Group and class of each row
[ -8  17  -3 -11  -7  11  -6   1   8   0   0  -6  -7   1  -1  12 -12  -4
  26  -2   5  13  -4   0  14 -11  -4  -1   1 -53   4  -9  12  -2  -1  -6
  -1  -9   8   4  -2  17 -36  -6   1   6   1   2  -7 -15   4  38   3  15
  17  16  -2  14  -4 -37  -5   7 -19  -7   0 -12   0  -5   1 -14  -2  15
   8  11   9   5   0 -74   3 -17  -1 -13   2  -7   2   9  37  22   3   2
  -3  -2  -9  -3   2  -5   0 -10  -6  -1   6  -1   6   7   0   3  35   6
   6  14   1  -1  -7  10  -6  -1  -8  -1 -39   2  -1   2   8  25  -4  -9
   0 -17   7 -54] : MQ > HN
[ -6  11   6  -8 -12  -6  -4  11  12   7  -2  12 -17  -1   2  28  -8   1
  12  -6   8   0  -7  -3   0 -19 -16   5   2 -43   2  -9  10  -7   5  -3
  -1   1  -2   0 -12   9 -28  -1   7   4   3   2   5 -30   1  31   3  11
   7  -3  -1   1  -6 -39  -5   3 -22   2  -4 -13  -9  -5   4  -7  -5  -2
  -1  15  10   6  -4 -67  13  -1   0  -7   5   0  -3  11  35  23   8   3
  12   0   3   0  15 -15  -4  -4  -6  -6  -4  -7   7   6   0  -6  19   7
  -6  16   6  -3   4  26  -6   3   8   0 -21   1   1   6   7  28 -13 -15
   2   3   0 -14] : MQ > HN
[  3   4   3   8  -6  -1  -9  13   5  12  -4   5   2 -17   6   7   3  -1
 -15  -8  10  -4   3  -4 -17 -11 -16   2   3 -12  -7  -4  -7 -10  12 -10
   4   9  -2  -3 -11   6   2   9   1   4  10   3  10 -28   7  36   1   9
   3  -5   2 -11   7 -39   4  16 -38   1  -5   0 -13 -12   7 -11   6 -15
  -5   4  11 -12   7 -46  12   4   5  11  -6  23  -9   7  47   6  -4  -2
   8   0 -13   7   6 -17 -15   3  -3   0  -5  -2 -10  -1  -7 -10   9   5
 -13   9   8   0   7  40   2  13  19  -1  -1   1  24  -8   8  23  -5 -15
   5  10  18  45] : MQ > Dq
[ -6  15   3   3 -20  16 -15  12   8  17  -7  -9  -8   3 -15  15 -13 -10
  16  -9  -9  13  -7  -2   7 -20 -10  -2   2 -70   6  -8  12  -9  11  -1
  -6  -4   0   0   4  17   5   3  -1  -4  -5  -7  -4 -32   4  50   2  19
  16  10   0  10  13 -45 -19  15   7  -4 -11 -19 -12 -15  -1 -10   3  20
   5  12   3   1   7 -88   5 -12   2  -7   6 -14  -6   7  40  30   8  -3
  -2  -1  -4  14 -31 -19   3  -1  -1   2   9   0  -2   1  -1   1  51   1
  -5  25   7  -1  20   9  -8  -3  -1 -13 -52   2   5   2   9  23   9 -15
   6  -1  10 -43] : MQ > HN
[ 22  -9  -6 -20  -1   0   3 -11   3 -12   4 -18  -1  -9  -5 -11  14  -1
   8   6  -5   1  -7   6   5  -1  18   0   4 -15  -1   3  24   4 -17  12
  -7 -11   1   2  -1   7 -21 -14   3  14  -9   8   2  17   0 -25   3 -15
   5  -3  -4   6   1  -5 -13 -16  16  -6   5 -13   1   3  -2   3   0  -3
   4  -6   0  19  -9  20 -11   1   0 -16   3  -7  13  -8 -26   7   7   7
   1   7   3  -4  -2   2   3  -4  -5   7 -13   7   3   8   9   8  -5 -14
   9 -11  -4   2   2 -22  -2  -6  -5   3   9  -8 -12   4  -1 -15 -24   4
  -5  -8 -12 -31] : GT > MF
[ 27  12  -2  -8  -1  -1  -1   7  -3  -5   3 -31   5 -16  -5  -8   1   7
 -10   0  -5   1  -3   8  -2 -17   8  17  -5 -33  -1  -5   7  -8 -14  14
  -5 -11  -5  -5  -2   7  -4 -21   9  15  -5 -11   1  12   2 -47   9 -37
  13 -11  -5   1  -4 -30  -4  -7   6  -9   3 -13   3   1   2  -2   1  -7
  -1  -8   2  13 -16  16   7   3   6   5   4  -6   9   8 -37   7  -3   5
  -5  19   5   3  -1  -4  -8  -4  -3   1  -6   0 -11  23   1  -2   6  -2
   1  -1  -9  13  12   1   6  -3  17  -1  27   7 -12   2   8  -2 -16   8
 -22  -2  -9  -8] : GT > MF
[ -2  17  12   1  -1   2  -6   4  -1   6  -4 -11  -5  -5   2  12  -2  -8
  16  -3   0  -4   5  -4  -3 -10   6   5   2 -53   2 -14   6  -9  12  -7
   2   0   6  -1   3  13  13  -3   2   5   3   1  -4 -20  -4  24  -1  13
   0   6  -6   4  -6 -28  -9   6 -20   6  10  -6   8  -5  -1  -6  -3   4
  -2  12  12   1  -3 -47  -2  -5  12   4   8   5   0  17  32   1   0  -1
  -1   8 -10   5   3  -2 -12  -2  -5  -2  10   0  -7  -4  -4  -2  30  10
  -2  17   9  -4   1  23  -8   0   8  -9 -14   5  16  -1  13  36 -17 -10
   0  13  13  -6] : MQ > HN
[  8  -9  -3  12  -3 -12  -9   4 -10   2  16  16  13 -23  17  -7   5   3
 -63  -1  12 -28   5 -13 -30 -14 -22   7   7  -5   2 -17 -18 -15  29  -3
  19  15  -6   2  -9 -10   2  -9  14  36  13  12  28 -38   5  26  -8  -8
 -15 -25  -5 -36  20 -35  11   8 -73  34   1  18 -16   3   7 -14  15 -40
 -22  -5   9 -21  -1   9  27  18   5  26   9  23 -12  26  39  13  -3  12
   3   3 -16  11   1 -22 -35  15  13 -20   8 -22 -21  -7  19 -14 -16  16
 -27  -8   7   2   7  81   8  25  44  12  66   1  24   7  -4  40 -23  -6
  -7  36   4  88] : MQ > Dq
[-16   9   1   6  -1  20 -12   6  13   7  -7  -7  -6   6 -12  16  -6  -4
  23  -3  15  15  -9  -1   4  -2  -7   2 -11 -33  -3   5  10  15   1  -2
   1  -6  -5  -1  -4  16  31   1   8  -8  -3 -10  -6  -6   2  28  -1  18
   6  -1  13   7 -11 -25  -4  16  -6  -1  -9 -10  -7  -6  -4  -3  -4  18
   9  13   3   3  -1 -59  -5 -10  -1  -6  -8  -5  -4  -1  34  13  -4  -5
  10  -2   0   4   9  -5   0 -10  -3  -5   2   0   4  -3  -9   1  28  -2
  -1  25   6   1   2 -23 -14 -13  -4  -3 -58   6   5   4   0  29   7 -15
   8  -5   4 -42] : MQ > HN
[ -3  21   5  10  -3  -1  -6   8  -5   8   0  -4  -7  -2   0   6  -3  -4
  -2 -10   7  -8   8  -6 -10 -17  -6  12   0 -29   3  -3  -6 -12  12   4
   3  -2   5   2  10  10   9  -1   4   3  13  -2   4 -21  -6  19   6   2
  -1   2   7   2  -4 -33   0   5 -18   8  -7 -22 -10  -9   3  -3   1   3
  -4  -2  10  -7  -1 -35   8   0  19   2  -2   4  -6   2  23  14   4 -25
  -4  -3  -6   6   6  -9  -1   4 -17  -9  13  -8 -10 -11   7 -15  19  10
  -6  12  -5   3  -5  24   1  10   2   0  -2   7   1  -3  10  15 -10  -4
   1   7   6   6] : MQ > HN
[ 21  16  -3  -4   0   1   2  -6   2   7  -5 -17  -2  -3   5  -4   2   6
   7   1 -14  10   0   7  12 -11  13   5  -4 -36  -1   6   9 -43  -7   7
  -6  -7   0  -6   8  10 -11  -3   4   4  -1 -14  -5  19   2 -14   3 -19
  14   4 -13   8  -2 -13  -5 -14  22 -12  -4 -19   4  -4   2  -4  -3  11
   6  -4  -2   9 -16 -11  -5  -8   0  -4   8 -12  12  -7 -27   0   3  -1
  -8   5   0  -9   5  13   5  -4  -7   3  -5   4   1  18   9   7  19 -11
   1   3   0   3   1 -17   4 -10  -1  -5  -3   3 -14  -1   1 -17  -8   6
   2  -8  -7 -42] : GT > MF
[ -8   6  -4   9  -3   2 -13  -4   5   8  -5  11 -13   2  -4  -7  12 -12
  -2  -1   7  -5   1  -7   3  -6  -8  -4  -7 -12   3 -15 -25 -19   8  -2
  11  -3  -7   6  -1  -1  -8   8  -6  -5   5   5   2 -21  -4  30  16  13
  10  10   4  -6  -5  -5   1   6  -5   4  -5   4  -9  -3   4  -9   5  13
  -4  -2   1  -6  17 -71   7  -2  -4  -2  -5  -3 -19   5  26   8  -6 -20
  -7  -4  -4   1  -6 -11 -16  11   3  -6   8  -3   6 -19  -2  -2  21  12
  -9  14   5  -3   0  18   0   4  -7  -8 -28   2  10  -6   1  12   8  -3
   4   6   7 -13] : TZ > PM
[-10  13  -2   0   3   8  -8   4  14  12  -4 -10 -12  11  -5  16  -9  -9
  26   0   9   8   1   9  10 -14 -10   0  -2 -43  14   1  10   8   6   1
   0   0   3   1   9   9   9  -4  -5   4   5  -2 -18 -17  -1  20  -1  17
  10   2  -4  -5 -11 -37  -9  12  -6   2  -4 -14 -11  -8   2  -9 -16  17
   1  14   0   2 -11 -66   9  -9 -23 -10  -1   8  -7   9  44  24  -2   1
   5 -10  -5  -6   6 -17   2 -10   3   8   9  -2   5   1 -15  -3  32   6
   0  23   5   0   1   6 -40  -2  -3  -1 -39   9   4  -4  -7  31  -9 -13
  -4  -3  14 -33] : MQ > HN
[ 27   5   1  -5  -1  -5  -1  14  -4  -2  -5 -16   5 -17  -2  -4   2   5
 -19   1  -1  -1  -2  -2  -6 -19  16   0   8 -27   0   9  -3 -14  -5   5
  -5  -9  -4   3  -9   6  -8 -15   7  13  -2 -14   5   6  -1 -25   3 -27
  -5 -11   6  -5   5 -14   2 -13  -2   0   2 -17   2   4  10  -1   1 -17
  -7 -11  10   4   6  21   9   1   1   5  12  12   2  -1 -41   2   0   9
  -7   9   0   2  -6  -2  -6  -1  -5 -14 -10   0 -27  17   9  -8  -8  -3
  -4 -10   2   0   0  12   6  15  21   3  36  -1  -2   4  -6 -11 -18  14
 -18   5  -5   7] : GT > MF
[  2  -5   0  -1  -9   5  -9 -14   6  -3  -6   7  -8  -2  -5   2  -7  -6
   2  -6   7 -13  -5  -2   2 -12 -17  -6   5 -22   9  -7  -3  -1   4  -4
  14   5   8  -2   5   0  -3   2   1  -5  -4  -1  -2 -24   1  31   0  18
   4  11  -2   8  -3   6   0   4  -5   8 -14   5   3  -1   4   1  -9  14
   2  -7  -3   2  -6 -51  -2  -4  -1   4  -2  -8   6  12  38  12   2   2
  -5   3  -5   4   0  -9  -2   1   4 -10   5   1 -20  -7   3   1  27   9
  -1   4  -3   0   0  26   0   8   0   2 -19   1  17  -6   8  11  -9 -16
  12   4  27 -12] : TZ > PM
[ 28  18   1  -2   0  -1   1  -3   4  -1  -6  20  -7 -14   3  -3  -1  -8
  -8   2  -8   4  -6  -1   2 -12  13   6   8 -46   4   5   0  -5  -4  13
   0  -2  -1  -4  -6  10  -7 -14   0  20   1  -4   4   8   5 -23   9 -25
  11 -14   2  -6   9 -36   1 -19   7  -7  -3 -29   1 -18   4   9  -3 -49
   1  -2   7   4 -17  -4   1   4   4  -1   9   0   8   5 -33  13   0  -8
  -5  -1   0  -2  -8  -4  -9  -2 -15   3 -11   1 -13  21   5  -6   9  -9
  -8   3  -1  -1   9   6   7  -2  11  -1  20   0  -7  10   6 -14 -25   7
 -12   4  -3 -20] : GT > PB
[ 18   4   1 -11   4   0   0   5   0 -24   8 -18  -8  -7   1 -14  13   1
   5   0  -8   0  -5   6  11   0   9   5   3 -12   2  -6  -2  -6  -7   5
   0   5   1   2  -9   6 -23 -18   1  13  -5  13   8   7  -4 -26  -3 -24
   4  -2  -1   0   7 -14   4  -9  -6   4   2  -8   1   4   4   4  -5  -9
  -1  -9   7   6 -19  29   5   9   3   4  -4  -3  10  -8 -27  -2  -8   8
  -3  10  -1   2 -12   9 -14   9  -3   2  -9   1  -9   3  19 -11  -6   2
   7  -3   0   2  -3  15   5   1   6   7  26  -3 -16   0  -6 -24 -19  16
 -16 -20 -20  -5] : GT > MF
